Below is a small trained network, with its code and all its weights. Each question gives an input and a target symbol and asks what happens when units are switched off, that is, made to give their printed mean instead of their output.

import numpy as np


def w(rows, s, z=0):
    codes = np.array(rows[::2]) - 128.0
    scale = np.full(codes.shape[1], s)
    scale[-1] = z or s
    return codes * scale


def norm(h):
    return h / np.sqrt((h * h).mean(-1, keepdims=True) + 1e-5)


def f(y):
    return y / 2 * (1 + np.tanh(0.7978845608 * (y + 0.044715 * y**3)))


def softmax(a):
    e = np.exp(a - a.max(-1, keepdims=True))
    return e / e.sum(-1, keepdims=True)


def log_softmax(a):
    a = a - a.max(-1, keepdims=True)
    return a - np.log(np.exp(a).sum(-1, keepdims=True))


def net(x, mask):
    ids = ['ΓΔΘΛΞΦαβεζμπτψω'.index(c) for c in x.split()]
    T = len(ids)
    res = E[ids] + P[:T]
    u = 0
    for l in range(3):
        r = norm(res)
        for j in range(2):
            rows = slice(2 * j, 2 * j + 2)
            q, k, v = (r @ M[l][rows].T for M in (Q, K, V))
            z = softmax(np.where(np.tri(T) > 0, q @ k.T / 2**0.5, -1e9)) @ v
            o = O[l][rows]
            res = res + np.where(mask[u + j], z, o[:, -1]) @ o[:, :-1]
        u += 2
        y = f(norm(res) @ A[l][:, :-1].T + A[l][:, -1])
        res = res + np.where(mask[u : u + 4], y, B[l][:, -1]) @ B[l][:, :-1]
        u += 4
    return log_softmax(norm(res)[-1] @ U[:, :-1].T + U[:, -1])


Q, K, V, O, A, B = {}, {}, {}, {}, {}, {}
E = w([
[79,109,210],'Γ',
[244,21,239],'Δ',
[23,148,234],'Θ',
[222,158,77],'Λ',
[210,173,74],'Ξ',
[97,173,219],'Φ',
[35,119,162],'α',
[124,135,201],'β',
[84,89,188],'ε',
[4,222,1],'ζ',
[28,140,120],'μ',
[71,100,111],'π',
[91,101,201],'τ',
[74,100,137],'ψ',
[127,244,52],'ω',
],0.0075)
P = w([
[97,93,104],'0',
[121,251,202],'1',
[81,158,95],'2',
[98,69,101],'3',
[129,204,211],'4',
[78,159,102],'5',
[100,70,103],'6',
[120,191,219],'7',
],0.015)
Q[0] = w([
[187,119,114],'L0H0',
[114,86,45],'L0H0',
[148,109,59],'L0H1',
[12,129,107],'L0H1',
],0.011)
K[0] = w([
[211,253,21],'L0H0',
[46,121,100],'L0H0',
[120,214,236],'L0H1',
[80,65,137],'L0H1',
],0.0069)
V[0] = w([
[164,2,82],'L0H0',
[128,114,146],'L0H0',
[231,138,167],'L0H1',
[143,119,188],'L0H1',
],0.0092)
O[0] = w([
[106,106,189,90],'L0H0',
[177,117,179,133],'L0H0',
[160,161,37,1],'L0H1',
[70,105,254,105],'L0H1',
],0.0058,0.007)
A[0] = w([
[93,145,91,79],'L0N0',
[80,142,168,184],'L0N1',
[74,148,143,70],'L0N2',
[255,237,180,254],'L0N3',
],0.0099,0.0059)
B[0] = w([
[160,148,147,128],'L0N0',
[114,175,156,255],'L0N1',
[163,129,111,151],'L0N2',
[11,202,165,249],'L0N3',
],0.012,0.0059)
Q[1] = w([
[96,196,89],'L1H0',
[198,67,114],'L1H0',
[3,250,139],'L1H1',
[165,2,112],'L1H1',
],0.0079)
K[1] = w([
[157,87,50],'L1H0',
[145,31,83],'L1H0',
[63,1,89],'L1H1',
[200,231,182],'L1H1',
],0.0088)
V[1] = w([
[140,166,168],'L1H0',
[186,47,175],'L1H0',
[1,134,18],'L1H1',
[168,181,82],'L1H1',
],0.0074)
O[1] = w([
[150,150,106,162],'L1H0',
[254,104,1,15],'L1H0',
[251,167,11,253],'L1H1',
[168,104,222,39],'L1H1',
],0.005,0.0052)
A[1] = w([
[158,45,161,61],'L1N0',
[143,227,122,157],'L1N1',
[108,180,101,147],'L1N2',
[182,107,247,252],'L1N3',
],0.013,0.0038)
B[1] = w([
[184,82,220,135],'L1N0',
[177,81,183,254],'L1N1',
[140,128,164,218],'L1N2',
[126,253,104,186],'L1N3',
],0.012,0.0062)
Q[2] = w([
[172,84,54],'L2H0',
[116,3,75],'L2H0',
[2,165,109],'L2H1',
[237,26,45],'L2H1',
],0.0081)
K[2] = w([
[88,152,25],'L2H0',
[23,154,91],'L2H0',
[120,205,192],'L2H1',
[2,64,160],'L2H1',
],0.0083)
V[2] = w([
[213,40,92],'L2H0',
[193,51,219],'L2H0',
[75,122,166],'L2H1',
[43,84,253],'L2H1',
],0.0039)
O[2] = w([
[108,135,219,3],'L2H0',
[101,187,45,128],'L2H0',
[96,168,3,169],'L2H1',
[215,113,191,202],'L2H1',
],0.0055,0.0031)
A[2] = w([
[246,148,156,1],'L2N0',
[131,225,189,210],'L2N1',
[91,38,141,121],'L2N2',
[180,119,94,22],'L2N3',
],0.012,0.0026)
B[2] = w([
[159,254,7,132],'L2N0',
[202,56,180,250],'L2N1',
[214,106,169,130],'L2N2',
[50,169,145,122],'L2N3',
],0.0071,0.013)
U = w([
[163,181,101,172],'Γ',
[185,141,151,108],'Δ',
[251,180,124,113],'Θ',
[77,89,141,117],'Λ',
[139,108,160,102],'Ξ',
[40,48,168,76],'Φ',
[136,80,139,146],'α',
[161,88,179,89],'β',
[34,219,191,79],'ε',
[124,212,176,121],'ζ',
[165,100,122,164],'μ',
[87,134,91,254],'π',
[169,98,110,186],'τ',
[137,83,150,136],'ψ',
[145,70,178,98],'ω',
],0.016,0.0078)

Each question gives the input, a string of symbols that net reads in full, and the target symbol t.
The units are the heads (2 rows each of Q, K, V and O) and the neurons (one row each of A and B). Each row of codes is followed by its name. A weight is (code - 128) times the scale printed after its matrix; where a second scale follows, it is the last column's (O, A, B and U).
mask holds one flag per unit, layer by layer, with each layer's heads first. A switched-off unit (its flag False) gives its mean, the last column of its rows in O or B, instead of its output. The means were averaged over made-up inputs and are rounded, as every weight is.
A unit's drop is (log p(t) with every unit on - log p(t) with that unit switched off) / (log p(t) with every unit on - log p(t) with every unit switched off).
The circuit of an input: a set's keep is (log p(t) with only the set's units on - log p(t) with every unit switched off) / (log p(t) with every unit on - log p(t) with every unit switched off). Starting from the 12 units with the biggest drops (on a tie, the unit counted first), units are removed one at a time, each time the one whose removal leaves the highest keep (on an exact tie, the one counted first), for as long as the keep stays at least 0.8.
circuit, biggest first: the units of the circuit, biggest drop first
most important unit: the unit with the biggest drop
top k neurons: the k neurons with the biggest drops, biggest first
k most important neurons of layer l: the k neurons of layer l with the biggest drops, biggest first
heads that matter: for each layer, one digit per head in row order, 1 if its drop is at least 0.15 and else 0, layers parted by /
drop when u is switched off: that unit's drop, to one decimal
input ε Θ Ξ ζ ε π, target Θ: circuit, biggest first -> (L0N3; L1H1)
input Φ ω ε α Ξ ζ Δ, target Θ: circuit, biggest first -> (L0N3; L1N3)
input Θ ζ Λ ω, target Γ: top 2 neurons -> (L0N3; L0N1)
input ω ζ ω ζ ζ τ, target Θ: most important unit -> L1H1
input ε ζ ζ ζ β β, target Θ: heads that matter -> 00 / 01 / 00
input ζ Λ τ ζ μ ε, target Θ: circuit, biggest first -> (L0N3; L1H1)
input μ Γ ζ ζ, target π: top 3 neurons -> (L2N1; L1N1; L0N3)
input ζ τ ψ, target Θ: circuit, biggest first -> (L1H1; L0N3)
input ζ Ξ ζ ζ α Λ, target Θ: heads that matter -> 10 / 01 / 00
input β α Θ Γ ζ π ω Δ, target ε: 2 most important neurons of layer 0 -> (L0N3; L0N0)
input ζ Δ Ξ ζ α Γ, target Θ: top 2 neurons -> (L0N3; L2N0)
input Φ Φ ζ ζ ε α Φ, target ζ: top 3 neurons -> (L1N3; L1N1; L0N3)
input α ζ Ξ ζ, target π: circuit, biggest first -> (L2N1; L0N3)
input β Ξ Ξ ω ζ τ Φ, target ζ: top 3 neurons -> (L1N3; L0N3; L1N1)
input Δ ζ ω ζ ζ τ, target Θ: top 4 neurons -> (L0N3; L2N0; L1N1; L0N2)
input ζ ε Φ, target Θ: top 2 neurons -> (L2N0; L0N3)
input ζ α Γ ζ ζ ζ β Ξ, target ε: most important neuron of layer 0 -> (L0N3)
input α Θ ζ ζ Δ Θ, target Θ: 3 most important neurons of layer 0 -> (L0N3; L0N1; L0N2)
input ε α Θ ζ ω μ, target Θ: 3 most important neurons of layer 0 -> (L0N3; L0N1; L0N2)
input Θ ω Φ ζ ψ Θ, target Θ: top 2 neurons -> (L0N3; L2N0)
input Δ ζ ζ Λ Λ Δ Δ, target Θ: most important neuron of layer 1 -> (L1N0)
input Δ ψ τ Γ τ ε β Λ, target ε: drop when L0N3 is switched off -> 1.6
input ζ τ Δ ζ Φ ζ, target Θ: drop when L0N3 is switched off -> 0.4
input Δ ζ ε ζ α ζ, target Θ: drop when L0N3 is switched off -> 1.0
input ζ ζ Φ, target Θ: drop when L1H1 is switched off -> 0.5
